Known rows, with every way that one mark hangs from another:
{z_294 {z_434 {z_688 {z_527 z_3 z_914}}} {z_682 z_594}}: [-255  -85   91  -21  -11   35   92 -103   56  228 -111   96 -108 -304
 -373 -179   65 -364    3  -27  353  200  113  -56 -262 -122 -134  174
 -132 -220   98 -293   -9 -442  244   85   24 -157  288  -16 -399 -258
 -116]
{z_434 z_594 {z_914 {z_688 {z_527 z_3}}}}: [ 146   30  266   17  -17   53  100   48 -396  -45 -157   13 -100 -192
 -293 -246 -124   37   65   18  273  245  213   51 -219  242 -152  229
  144 -101    7 -172  126   90  189  145   42  -97   -4  129  -22 -197
   52]
{z_294 {z_682 {z_594 {z_970 z_62 z_424}} {z_914 z_688}}}: [ -21  148 -140  101  -62  129 -100   85  105 -278 -145   -1 -265 -186
 -342   28   33 -360   74  -70  240  208  216  -32  112 -336  -65  236
 -295 -505   87  -73  -46 -360  -74  237 -273  -44 -203  -63  -37 -204
   27]
{z_3 {z_434 {z_594 z_970} z_688 z_914}}: [-353  -55  209  109  -64  110   46  271 -157 -306 -231 -238  -15 -114
 -248  -36    1 -164  -50  -82  165  314  292  300  -27  269 -179  331
  165  -29 -203   34  137 -173  160  175  -82   46  117   90  -41 -315
   98]
{z_3 {z_434 z_914} {z_594 z_682 z_970}}: [-246  -62  267   85  -51  147   88   78  -44 -341 -168 -256 -151 -102
   75   75  124 -242 -119  -83  193  207  311  232  100   28 -107  182
  219 -192 -269    0  102 -290   27  192 -137  151  159  -66  305 -255
  -48]
{z_434 z_688 {z_914 z_527}}: [-156   82  179   53  -35  152  172  317 -176   19 -193 -149 -179  -23
 -372   32  -27   29   28   13  119  310  296  221  -88  137 -150  318
   18 -255 -109  -87  127 -198  209  110  -49  -86    3    7   46 -184
  -30]
{z_434 z_594 {z_914 {z_62 {z_970 z_682}} z_688}}: [  52  137   38    3  -55  163 -146  201 -334 -300 -142  -48   29   17
 -334 -128 -218  120   84  -26   73  312  322    1  -78  138 -154  290
   63 -107 -172    3  212  192  198  172   35  -45 -181  290   73 -134
  103]
{z_594 z_682 {z_970 {z_424 z_294 z_434} {z_688 z_914}}}: [ 211   68  141  -31 -152  232  -97    4  163 -443 -243   22 -194 -127
  173 -362   39 -178   39 -103  235  139  341  106   18 -363  -30  -81
   26 -431  -93  -76  -15 -119 -296  179    5 -138   -8  -32  365   74
  -37]
{z_688 {z_434 z_594 {z_914 z_527}}}: [ -27   91  246  123  -26  172  257  245 -280    0 -226  -30 -183 -127
 -555 -222   22   41  116   59  231  257  251  132  -14  129 -143  197
  107  -88  -70  -86  209  -77  290  156  105  -46  -69  149   85 -154
  -58]
{z_434 {z_688 {z_914 z_527}}}: [-163  134  216   76  -19  158  217  192  -61  -13 -152   25 -219  -90
 -102   44   34  123   75   18  172  225  295  168  -36  -63 -131  167
   35 -287  -50 -114  134 -298  133  135   27 -111  -46  100  134 -121
  -93]
{z_294 {z_434 {z_594 z_970} z_688 {z_914 z_62}} z_682}: [-136 -113  157   91  -89   64   84  114 -269  -36 -233 -192   15    5
 -465  -12 -122 -294   21   39  113  366  261   77   93  266 -167  353
  -55 -206 -154 -123  138 -539  386  176  -44 -208  289  195 -207 -434
   86]
{z_3 {z_434 z_688} {z_594 z_682 {z_970 {z_424 z_294}}}}: [-262   41  254   41  -70  265   22   18   66 -546 -196 -273 -230 -272
  351 -143  164 -176  -62 -126  183  208  264  197   81  -56 -107  114
  320 -357 -267   31  130 -383  -96  166  -64   91  108 -207  320 -204
   36]
{z_688 {z_914 z_62 z_434 {z_527 z_682}}}: [ 182  120  159  166   16  118  122 -165 -403   56  -98   10 -323  -94
   99 -293  -98 -125  112   97  124  130  276  -78  -15 -205 -104   67
  131 -446 -102  -47  182 -109  120  197  124 -165  -63  223  365   -9
 -169]
{z_3 {z_594 {z_970 z_62 z_682 z_688}}}: [ 208  180  -96   49  -73  186 -191   88  120 -359 -159  -70  -83 -155
   84  -78   94  124   82 -145  240  151  356   10  394 -272  -64  135
  -52 -287  -54   -5   57 -316 -313  219 -125   -7 -361   34  165  -69
   16]
{z_527 {z_3 z_594} z_294}: [  18   55  159  -17  -20   63 -103 -218 -195  -71 -140  -16 -240 -346
 -274 -304  165 -210   48 -139  411  173   87   34 -257 -196 -130   86
   66  -73  -98 -134  121 -209   45  137  105   56   49 -146  -48  -57
 -193]
{z_62 {z_914 {z_434 z_594}}}: [ -79   70  251   59  -97  234  -17  179 -158 -111 -180  -86 -229 -133
 -546 -135 -113 -227   35  -68  164  216  209  100  113  -96 -116  165
  -67 -207 -188 -128  220   39  228  140   84  -58  -99  191 -155 -241
  -70]
{z_434 z_688 {z_914 z_62 {z_527 z_3 z_294 z_682}}}: [  -8   76  106   25   21  -21  -96 -230 -576  173 -187 -177 -110 -145
 -115 -436  -28 -224   98   78  247  272  200   60 -406  104 -208  318
  170 -284  -43  -46   68   20  148  109  174 -124  119   16   41   76
  -59]
{z_914 {z_62 z_970} {z_527 z_3 z_294} z_688}: [ 257  257   87  -23   22    3 -192 -333 -306 -120 -133  -20 -249 -188
  -14 -299 -201 -387   85   85  144  243  123  -61 -386  -99 -171  107
  170 -370   43 -112  112  272  220  178  103  -57  -84   90  163  -18
  -57]
{z_688 {z_914 z_434 {z_527 z_3}}}: [ 154  153  205   83  -23  124  173 -131 -162   70 -112   76 -325 -187
 -153 -246  -69 -102   71   15  183  128  235  -44 -185 -187  -97   64
   62 -240   20 -189  127  -15  120  197  111 -144   29  117  189  -36
 -176]
{z_3 {z_434 z_688 z_914} {z_594 {z_970 z_424}}}: [-385  -43   99   78  -32  171   17  235    9 -438 -198 -294 -103 -191
 -162   44  178 -186  -59 -146  229  260  367  143  -88   80 -153  305
  189 -203 -304    7  123 -520  -95  195  -76  114  170 -145  142 -237
  139]
{z_3 {z_434 {z_914 z_688}} {z_594 z_682 {z_970 z_62}}}: [  66   26  173  107  -19  103  119  -26  -22 -581 -166 -259  -73 -142
  202    0   -3 -177  -60    9  109  182  292  250  110   35 -128  230
  202 -312 -172   76   83 -163  -36  203 -202  101   -9   15  266 -304
   64]
{z_688 {z_434 z_594 {z_914 {z_62 z_970}}} z_527}: [-213   55  217  154  -34  158  -58  174 -234 -194 -178   41  -65  -75
 -259 -122  -78 -304  177   32  239  241  255  -12  -16  208 -150  150
  280 -225 -116 -129  258   70  292  171  238  -70  -26  217   64 -122
    4]
{z_914 z_62 {z_527 z_294}}: [  76  183  107   81  -14   28   -7 -126 -299  -78 -164  -43 -299 -168
  -95 -219  -96 -198  131   92  154  222  170  -13    2 -152 -118  118
  133 -416  -51  -85  154  -88  200  156   26  -77 -137    6  169  -89
 -191]
{z_62 {z_970 {z_424 z_434} z_682 {z_688 z_914}}}: [ 102  158 -123  -62 -106  272 -290  248  256 -350 -168  123  -89  -59
 -294 -216   48   97   78 -219  208  140  408 -123 -142 -430  -59  -35
 -119 -282  -78  -66   20  -72 -313  179  168  -78 -180   54  159  197
    8]
{z_424 {z_970 {z_682 z_594}}}: [  41    4   75   34  -69  212    0  200   15 -149 -127  118 -304  -78
 -252   23   49  -27   40 -157  192  190  298   49   49 -313  -39  179
  -11  -27  -80  -73   81  -54   79  140  -28   69 -312  -69 -183 -128
 -165]
{z_424 {z_62 {z_914 z_434} {z_970 z_682}}}: [-144  117  138   33 -120  306 -330  100   76 -398 -134  -59 -163   41
 -394 -159 -182 -424   20 -146  -18  152  324   77 -114 -211  -70  164
  -33 -306 -168 -149  133  256  161  131  173   13  -93  158 -142  -77
  -33]
{z_914 {z_62 {z_970 z_682}} z_434}: [  33  195   11   68  -74  232 -234   84 -120 -198  -77  -19 -211  -27
  -67  -82 -183 -172   68 -117   -6  196  277 -132   55 -226  -76  116
   50 -323 -156  -12  228   78  116  190   54  -89 -128  160  124  -54
 -110]
{z_970 z_62 z_424 {z_688 {z_434 z_594} z_527 z_914}}: [  65  163   33  139  -38  137   53  146   71 -379 -217  159   -7 -270
  -98 -212   76  221  318    7  418   76  330 -157  282 -174 -100   30
  139 -349  115 -105  123 -319 -200  222  197 -192 -319  209  149   76
   73]
{z_62 {z_914 z_434} {z_970 z_688}}: [   2  105   66  -26 -100  252 -314  191  164 -176 -179 -108 -178  -11
 -398   68 -131 -497   -5 -137  142  193  265   30   15 -297 -110   81
 -114 -364 -136 -152  118   77   37  167   64  -57 -160  152    4  -58
  -18]
{z_424 z_434 z_682 {z_970 z_62}}: [ 442 -123  152  157  -50  229 -148 -140    9 -397 -214   74 -348 -118
 -327 -439 -138 -318   63 -146  131  140  129  271  -14 -201   -1   11
  -41 -284  -83  -29   17  193  166   87  195  -46 -140 -182 -395 -231
 -118]
{z_688 {z_434 z_594} {z_914 z_62}}: [ -98   30  187  177  -11  141  142   45 -265 -167 -149  149 -118 -185
 -219 -223   30   30  210   28  316  172  211   -1  105 -103 -126   86
  161 -167 -109  -84  256 -214  147  213  177  -81  -69  258   82 -105
 -119]
{z_594 {z_970 z_62 {z_424 {z_434 z_914}} z_688}}: [ 257   67 -133   43 -121  138 -241  202  139 -448 -262 -121  -76  -88
 -376 -259  -45 -232   77 -113  214  199  358   60   51 -197  -77  173
 -153 -437  -67  -35  -48  -89 -320  209  -82 -116 -116  -49    8  -10
  112]
{z_970 z_682 {z_688 z_527}}: [ 129  131   35   16  -56  169  -88  232   -7  -67 -134   53 -162 -105
   67  -27   -2  238   89 -102  188  147  345 -106  257 -222  -47   58
   54 -348   38 -116   69 -240 -149  150  -42 -113 -300   33  194   -5
  -83]
{z_434 {z_594 {z_682 z_294}} z_688 {z_914 z_62}}: [-153   39  177   44  -67  122  129  313 -391 -126 -177 -186  -23   20
 -276   39 -135   70  120  -24  161  347  240  179  -10  335 -142  370
  126 -356 -231   24  164  -76  245  127 -153  -88  -90  -12 -107 -212
   10]
{z_970 z_682 {z_688 z_914}}: [  77   93  -18   -4  -71  170  -61  213   49 -115 -136  110  -56  -66
 -101   -9   60  355  102 -132  244  136  375  -44  151 -364  -66   71
  -76 -167  -19  -90   62 -293 -205  183   -8  -99 -234  138  200   78
 -100]
{z_688 {z_914 {z_527 {z_294 z_434} z_682}}}: [ 197  117  212   25  -26   -8  115 -148 -199   97 -191   57 -251 -193
 -122 -264   74 -138   97   38  232  159  221   30 -241 -307 -134  -28
   12 -229  -32 -123    1 -237  197  121  148 -135   87  149   79  107
 -210]
{z_594 {z_682 z_294 {z_914 z_527}} z_970}: [  13  293  164   87  -71  145   56  206  -52  -11 -141  -72 -420  -20
   -1  159  -24 -210   22  -83  136  250  263  163   50  -83  -27   95
  -43 -658  -27  -59  -82   80  142  197 -355   -8 -190 -188  180  -69
 -167]
{z_594 {z_682 z_294 {z_914 z_62}} z_970}: [ -45  180   67  119  -74  109 -105  132 -155 -143 -106  -67 -317  -14
   60  145  -78 -316   69 -122  169  251  220   84  116 -106  -30  138
   -9 -703 -125  -34  -43   35   75  227 -359  -16 -139 -169   85  -86
 -165]

Rows:
[-102   49  113  -48   31   32 -158 -415 -361  -14 -113 -109  -71 -413
 -163 -620  171 -322  -14 -161  454  157   98   71 -581 -172 -186  169
   15  -49 -117   81  145 -144   95   66  172  -61  273   -8  -97    7
 -128] : {z_527 {z_3 z_594} z_294 z_682 {z_914 {z_434 z_688}}}
[ -31  138 -173   41  -31  233 -170  202   57 -155 -139   99 -136 -106
 -118  -86   63 -218  155  -86  229  190  276 -150   89 -376  -90  111
   80 -239  -51  -41  131 -136 -151  206   29   42 -397  113  144   76
  -83] : {z_914 {z_62 {z_970 {z_682 z_594} {z_688 z_434}}}}
[ 393  -91  251   49  -97  168   36  -22   38 -266 -207   50 -346 -135
 -324 -190 -108 -280   29 -113  129  202  153  139  -96 -191  -60  -14
   59 -162 -140 -214   39   14  339  132   64  -86   23 -123 -301 -211
 -170] : {z_424 {z_294 z_434} z_970}
[ -80   47  328  127  -11  123  145  -34 -179   10 -140  246 -153 -304
  -96 -287  110   21  190   -9  421  107  201  -30  -85  -43 -120    6
  226  -88   73 -226  171  -93  107  177  291 -106   37  194   23  -18
 -117] : {z_688 {z_434 z_594} {z_527 z_3} z_914}
[ 132  195  308  -44  -47   25  256   16 -445 -165 -244 -150 -102  -89
 -225 -209 -120   59   48  135  148  301  243  206 -142  168 -160  252
  119 -129  -30   48  157   32  349   96  -55  -86  -95  176  254 -166
  -20] : {z_434 {z_594 z_682} {z_914 {z_527 z_294} z_688}}
[ -76  167 -101   10  -63  -71 -254 -145  190 -346 -199   88    1 -320
  120 -215   48 -507  146  -18  438  128  242   43   57 -334  -99  121
  -37 -297  140  -57  -36  -75 -162  142 -135  -75 -261   79  -11    0
  -65] : {z_682 {z_594 {z_970 z_62 {z_688 {z_527 z_294 z_914}}}}}
[ 243   90   20  120  -37  181   65   73 -132 -194 -147   38 -468 -189
 -218 -115  -91 -703   37 -180  129  242  143  179 -293 -183    7  135
  -83 -378 -124   21  -18   -1  119  152 -370   49 -264 -192  -84 -229
  -90] : {z_424 {z_682 z_294 {z_594 z_970} {z_914 z_434 z_688}}}
[ 110  112   60  -40  -58  -33 -301 -272 -327 -153 -216 -101   18 -267
  -95 -547    4 -351   13 -120  416  181  218   61 -154 -234 -144   97
  -75  -62  -26  168   98   -9   57  151  -11 -137    4  293  124   31
  -21] : {z_527 z_294 z_682 {z_914 {z_434 {z_594 {z_970 z_688}}}}}
[  64   76  113  156   42   64   87 -192 -381  -82 -140 -100 -267 -275
 -175 -451 -153  -23   62   92  190  208  126  -65   14  116 -154  137
  317 -299  -46 -127  127  137  177  244  102   39 -123   30  104 -209
  -70] : {z_914 z_62 {z_527 {z_3 {z_434 z_594}}}}
[ -86   98 -142  142  -27  122   15  247 -113  -66  -90   85 -379 -154
 -489    7  -15 -373  153 -125  273  248  118   -8 -116 -173  -49  181
  -62 -517 -153 -132  -15  -23   42  198 -294   88 -376 -290 -202 -101
 -240] : {z_682 z_294 z_594 {z_914 z_62}}
[ -61   15  293  101  -18  112  -27   36 -179   73  -95  145 -237 -140
  178  -62  104   15   94  -53  313   99  273   31   13 -224  -92  -11
   90 -326  -40 -149   93 -213    9  136  144 -108   15  144  185   53
 -160] : {z_688 {z_527 z_682} z_914}
[ 297  105  139  105   -6  112  156  -25 -483 -253 -127  -60 -235 -170
 -211 -292 -265  -95   78   40   80  245  156  -27   26   17 -123  190
  112 -282 -145   41  290  -62  254  197  -83 -122 -177  232  108 -333
  -19] : {z_914 z_62 {z_434 z_594} z_688}
